Here is a tiny trained network, its code and every weight. The questions are about switching its units off for an input and a class, where a switched-off unit gives its printed mean instead of its output.

import numpy as np


def w(rows, s, z=0):
    codes = np.array(rows[::2]) - 128.0
    scale = np.full(codes.shape[1], s)
    scale[-1] = z or s
    return codes * scale


def norm(h):
    return h / np.sqrt((h * h).mean(-1, keepdims=True) + 1e-5)


def f(y):
    return np.maximum(y, 0)


def log_softmax(a):
    a = a - a.max(-1, keepdims=True)
    return a - np.log(np.exp(a).sum(-1, keepdims=True))


def net(x, mask):
    res = np.array(x, float).reshape(1, 7) / 4 @ E
    u = 0
    for l in range(3):
        y = f(norm(res) @ A[l][:, :-1].T + A[l][:, -1])
        res = res + np.where(mask[u : u + 6], y, B[l][:, -1]) @ B[l][:, :-1]
        u += 6
    return log_softmax(norm(res)[-1] @ U[:, :-1].T + U[:, -1])


A, B = {}, {}
E = w([
[49,134,162,135,57,124,77,143],'x0',
[107,237,125,31,153,190,143,97],'x1',
[49,138,114,85,148,90,141,73],'x2',
[71,60,86,150,154,71,40,148],'x3',
[217,83,63,110,73,127,113,65],'x4',
[149,77,253,210,172,118,145,131],'x5',
[154,98,55,174,71,165,139,50],'x6',
],0.0083)
A[0] = w([
[108,72,132,109,193,182,117,2,134],'L0N0',
[118,147,117,141,82,56,112,88,2],'L0N1',
[94,139,141,80,122,129,42,122,109],'L0N2',
[180,108,50,184,177,128,125,74,116],'L0N3',
[74,180,158,117,130,111,120,124,167],'L0N4',
[172,148,169,115,139,184,81,181,237],'L0N5',
],0.0086,0.0017)
B[0] = w([
[88,131,127,134,195,200,84,126,224],'L0N0',
[120,98,159,158,119,132,181,127,178],'L0N1',
[174,63,92,103,95,123,87,138,229],'L0N2',
[121,135,122,103,156,194,131,104,253],'L0N3',
[75,185,157,108,199,112,97,56,247],'L0N4',
[119,111,134,197,8,134,68,196,234],'L0N5',
],0.011,0.004)
A[1] = w([
[87,138,173,70,213,29,244,181,145],'L1N0',
[136,70,79,110,146,150,74,43,217],'L1N1',
[202,87,98,210,161,135,151,28,7],'L1N2',
[131,152,61,72,93,116,127,130,142],'L1N3',
[175,183,86,63,2,124,152,176,204],'L1N4',
[137,37,99,157,167,175,200,68,182],'L1N5',
],0.007,0.0018)
B[1] = w([
[88,200,127,98,150,70,131,91,189],'L1N0',
[245,127,76,94,195,162,161,132,255],'L1N1',
[55,156,86,25,149,201,56,120,208],'L1N2',
[120,122,80,122,228,105,114,177,187],'L1N3',
[67,158,89,198,203,56,206,131,225],'L1N4',
[172,183,171,71,161,134,2,64,234],'L1N5',
],0.0087,0.0052)
A[2] = w([
[98,154,128,221,156,239,94,41,245],'L2N0',
[125,136,146,57,207,168,185,26,249],'L2N1',
[100,176,121,248,170,138,130,142,210],'L2N2',
[156,123,132,158,179,3,77,85,114],'L2N3',
[88,115,45,53,133,83,123,108,120],'L2N4',
[194,221,81,152,155,79,64,10,44],'L2N5',
],0.0066,0.0013)
B[2] = w([
[199,80,34,80,192,2,130,245,239],'L2N0',
[243,120,122,246,208,63,97,122,254],'L2N1',
[182,253,185,174,118,116,192,107,188],'L2N2',
[61,130,141,154,66,38,154,100,181],'L2N3',
[56,53,152,83,153,192,58,27,201],'L2N4',
[132,30,147,181,92,128,113,88,221],'L2N5',
],0.0076,0.0069)
U = w([
[1,127,222,96,102,146,19,133,118],'0',
[171,161,180,241,46,101,117,246,185],'1',
[36,206,90,150,168,13,157,69,171],'2',
[45,47,79,165,17,121,71,110,78],'3',
[161,80,43,63,227,166,16,74,183],'4',
[77,81,149,61,48,158,189,132,3],'5',
],0.0081,0.004)

Each question gives the input, the list of numbers given to net, and the class t.
The units are the neurons (one row each of A and B). Each row of codes is followed by its name. A weight is (code - 128) times the scale printed after its matrix; where a second scale follows, it is the last column's (A, B and U).
mask holds one flag per neuron, layer by layer. A switched-off neuron (its flag False) gives its mean, the last column of its row in B, instead of its output. The means were averaged over made-up inputs and are rounded, as every weight is.
A unit's drop is (log p(t) with every unit on - log p(t) with that unit switched off) / (log p(t) with every unit on - log p(t) with every unit switched off).
The circuit of an input: a set's keep is (log p(t) with only the set's units on - log p(t) with every unit switched off) / (log p(t) with every unit on - log p(t) with every unit switched off). Starting from the 12 units with the biggest drops (on a tie, the unit counted first), units are removed one at a time, each time the one whose removal leaves the highest keep (on an exact tie, the one counted first), for as long as the keep stays at least 0.8.
circuit, biggest first: the units of the circuit, biggest drop first
k most important neurons: the k neurons with the biggest drops, biggest first
top k neurons in layer l: the k neurons of layer l with the biggest drops, biggest first
drop of u: that unit's drop, to one decimal
input [-3,4,-7,-8,4,3,2], class 1: most important neuron -> [L0N5]
input [-6,-8,2,2,-3,1,-7], class 2: circuit, biggest first -> [L1N0, L2N3]
input [3,7,-3,-5,1,-7,-1], class 2: circuit, biggest first -> [L1N4, L0N0]
input [-6,-5,-1,0,0,3,-4], class 0: top 3 neurons in layer 2 -> [L2N1, L2N0, L2N3]
input [3,3,-7,4,7,-3,-8], class 1: circuit, biggest first -> [L0N5, L1N2]
input [6,1,-5,0,8,-7,-3], class 3: top 2 neurons in layer 1 -> [L1N4, L1N2]
input [-4,-1,-5,-3,0,-5,-2], class 1: 2 most important neurons -> [L0N5, L0N4]
input [7,-1,-2,1,-2,-1,7], class 1: top 3 neurons in layer 2 -> [L2N4, L2N2, L2N0]
input [3,-2,0,2,-1,-1,-3], class 0: 2 most important neurons -> [L2N0, L2N1]
input [4,7,0,-4,6,-5,-3], class 2: top 3 neurons in layer 1 -> [L1N4, L1N2, L1N5]
input [5,5,-6,7,1,6,3], class 1: top 2 neurons in layer 1 -> [L1N2, L1N5]
input [7,0,-4,-5,1,-2,0], class 1: drop of L0N5 -> 0.3
input [-1,1,-6,-6,3,3,0], class 1: drop of L0N5 -> 0.1
input [6,5,-3,-2,-4,4,3], class 1: drop of L1N5 -> 0.1
input [5,2,-8,-2,-6,-2,1], class 1: circuit, biggest first -> [L0N5]
